data =
90,195,48,193,198,69,190
83,62,226,65,66,70,63
243,107,42,108,107,181,109
Indices start at 1.
Find the entry at row 2, column 1.
83
The bottom entry of the column that holds the smallest entry is 42
The entry just left of 109 is 181
Find the entry just left of 226.
62
The entry at row 3, column 1: 243
Find the entry directly above 66.
198

Questions about the row below.
1) Which number is the last entry?
2) Which number is the second entry from the left?
3) Which number is the second entry from the right?
4) Which number is the 1st entry from the left?
5) Which number is the third entry from the right?
84, 40, -83, 74, -81, -7, 84, -27, -5, -82
1) -82
2) 40
3) -5
4) 84
5) -27
